Below are the code and all the weights of a small trained network. Each question names an input and a class and asks about switching units off, where a switched-off unit gives its printed mean instead of its output.

import numpy as np


def w(rows, s, z=0):
    codes = np.array(rows[::2]) - 128.0
    scale = np.full(codes.shape[1], s)
    scale[-1] = z or s
    return codes * scale


def f(y):
    return np.maximum(y, 0)


def log_softmax(a):
    a = a - a.max(-1, keepdims=True)
    return a - np.log(np.exp(a).sum(-1, keepdims=True))


def net(x, mask):
    res = np.array(x, float).reshape(1, 5) / 4 @ E
    y = f(res @ A[0][:, :-1].T + A[0][:, -1])
    res = res + np.where(mask, y, B[0][:, -1]) @ B[0][:, :-1]
    return log_softmax(res[-1] @ U[:, :-1].T + U[:, -1])


A, B = {}, {}
E = w([
[140,196,102,142,124,13,160,118,95],'x0',
[110,213,98,100,117,156,142,228,231],'x1',
[188,127,81,41,126,133,161,49,203],'x2',
[33,194,148,130,131,145,64,43,154],'x3',
[153,99,111,84,105,65,1,155,147],'x4',
],0.0091)
A[0] = w([
[81,155,137,130,134,154,82,92,136,65],'neuron 1',
[123,147,127,126,145,126,128,152,146,78],'neuron 2',
[188,66,131,119,133,120,160,201,109,70],'neuron 3',
[142,95,133,114,118,126,59,154,145,77],'neuron 4',
[159,74,125,126,119,130,154,195,115,126],'neuron 5',
[119,62,136,122,124,236,101,144,142,43],'neuron 6',
[121,165,124,122,133,152,118,203,173,64],'neuron 7',
[62,124,150,194,127,134,78,232,60,87],'neuron 8',
[132,39,138,148,137,128,118,63,47,94],'neuron 9',
[156,97,127,104,126,71,1,160,143,72],'neuron 10',
[112,94,130,132,128,178,103,127,132,254],'neuron 11',
[102,142,150,162,131,205,233,113,106,79],'neuron 12',
[57,175,146,137,125,146,71,80,133,139],'neuron 13',
[114,167,118,121,132,143,139,191,184,73],'neuron 14',
[138,92,132,118,135,173,89,147,145,65],'neuron 15',
[139,75,143,138,140,119,102,70,92,35],'neuron 16',
[123,161,134,120,128,148,120,178,163,166],'neuron 17',
[133,200,114,135,127,18,141,132,97,99],'neuron 18',
[184,107,105,73,124,125,140,62,208,112],'neuron 19',
],0.018,0.0093)
B[0] = w([
[141,109,80,145,91,142,174,107,216,186],'neuron 1',
[144,118,117,145,86,129,147,102,111,149],'neuron 2',
[121,112,84,155,132,146,104,112,232,214],'neuron 3',
[82,129,89,121,152,111,167,120,105,183],'neuron 4',
[167,128,86,152,160,125,69,136,166,205],'neuron 5',
[115,104,185,141,77,56,252,102,181,199],'neuron 6',
[111,125,139,121,44,137,109,125,116,200],'neuron 7',
[176,137,178,67,148,217,183,110,117,248],'neuron 8',
[125,138,130,115,51,139,67,140,90,253],'neuron 9',
[74,152,39,140,155,132,179,135,72,240],'neuron 10',
[146,145,205,145,218,51,26,151,84,215],'neuron 11',
[69,146,39,124,172,117,178,134,74,236],'neuron 12',
[156,107,72,153,155,142,76,146,194,235],'neuron 13',
[112,116,122,114,56,141,102,109,101,207],'neuron 14',
[130,123,161,139,124,88,185,138,152,167],'neuron 15',
[115,124,141,122,35,143,137,122,143,193],'neuron 16',
[133,137,141,137,109,117,43,145,81,206],'neuron 17',
[122,108,221,150,153,35,143,130,148,232],'neuron 18',
[170,137,178,90,157,213,161,130,107,251],'neuron 19',
],0.028,0.016)
U = w([
[105,128,94,103,2,114,92,149,81,80],'0',
[53,163,13,122,176,97,196,166,67,181],'1',
[203,140,138,44,168,199,191,137,127,88],'2',
[168,95,31,164,143,125,107,148,242,72],'3',
[117,100,172,145,130,6,194,144,142,186],'4',
[152,153,126,135,218,62,45,204,64,254],'5',
],0.0071,0.0039)

Each question gives the input, the list of numbers given to net, and the class t.
The units are the neurons (one row each of A and B). Each row of codes is followed by its name. A weight is (code - 128) times the scale printed after its matrix; where a second scale follows, it is the last column's (A, B and U).
mask holds one flag per neuron, in row order. A switched-off neuron (its flag False) gives its mean, the last column of its row in B, instead of its output. The means were averaged over made-up inputs and are rounded, as every weight is.
A unit's drop is (log p(t) with every unit on - log p(t) with that unit switched off) / (log p(t) with every unit on - log p(t) with every unit switched off).
most important unit: the unit with the biggest drop
top k neurons: the k neurons with the biggest drops, biggest first
drop when u is switched off: that unit's drop, to one decimal
input [-1,2,-3,1,1], class 5: most important unit	neuron 19
input [-7,7,8,3,8], class 1: top 4 neurons	[neuron 10; neuron 4; neuron 8; neuron 9]
input [-4,-4,-8,8,0], class 2: top 2 neurons	[neuron 8; neuron 3]
input [-4,6,-7,-3,-6], class 2: top 3 neurons	[neuron 8; neuron 9; neuron 10]
input [7,-4,8,-4,7], class 2: top 2 neurons	[neuron 19; neuron 12]
input [8,-4,-6,2,5], class 4: top 2 neurons	[neuron 18; neuron 19]
input [4,-2,0,-6,-3], class 3: top 2 neurons	[neuron 3; neuron 11]
input [2,1,-1,4,4], class 1: top 3 neurons	[neuron 10; neuron 3; neuron 5]
input [-6,-3,-7,7,-8], class 1: top 2 neurons	[neuron 12; neuron 19]
input [6,4,-4,-8,-1], class 3: top 2 neurons	[neuron 3; neuron 5]
input [0,3,-4,-4,-1], class 2: top 3 neurons	[neuron 8; neuron 13; neuron 9]
input [0,5,7,-8,-2], class 3: top 2 neurons	[neuron 3; neuron 8]
input [-2,-7,3,-1,-7], class 0: drop when neuron 4 is switched off	0.2
input [3,8,6,-2,0], class 0: drop when neuron 14 is switched off	0.1
input [2,-4,-1,7,-1], class 3: most important unit	neuron 13
input [-7,5,0,3,0], class 4: drop when neuron 6 is switched off	1.5
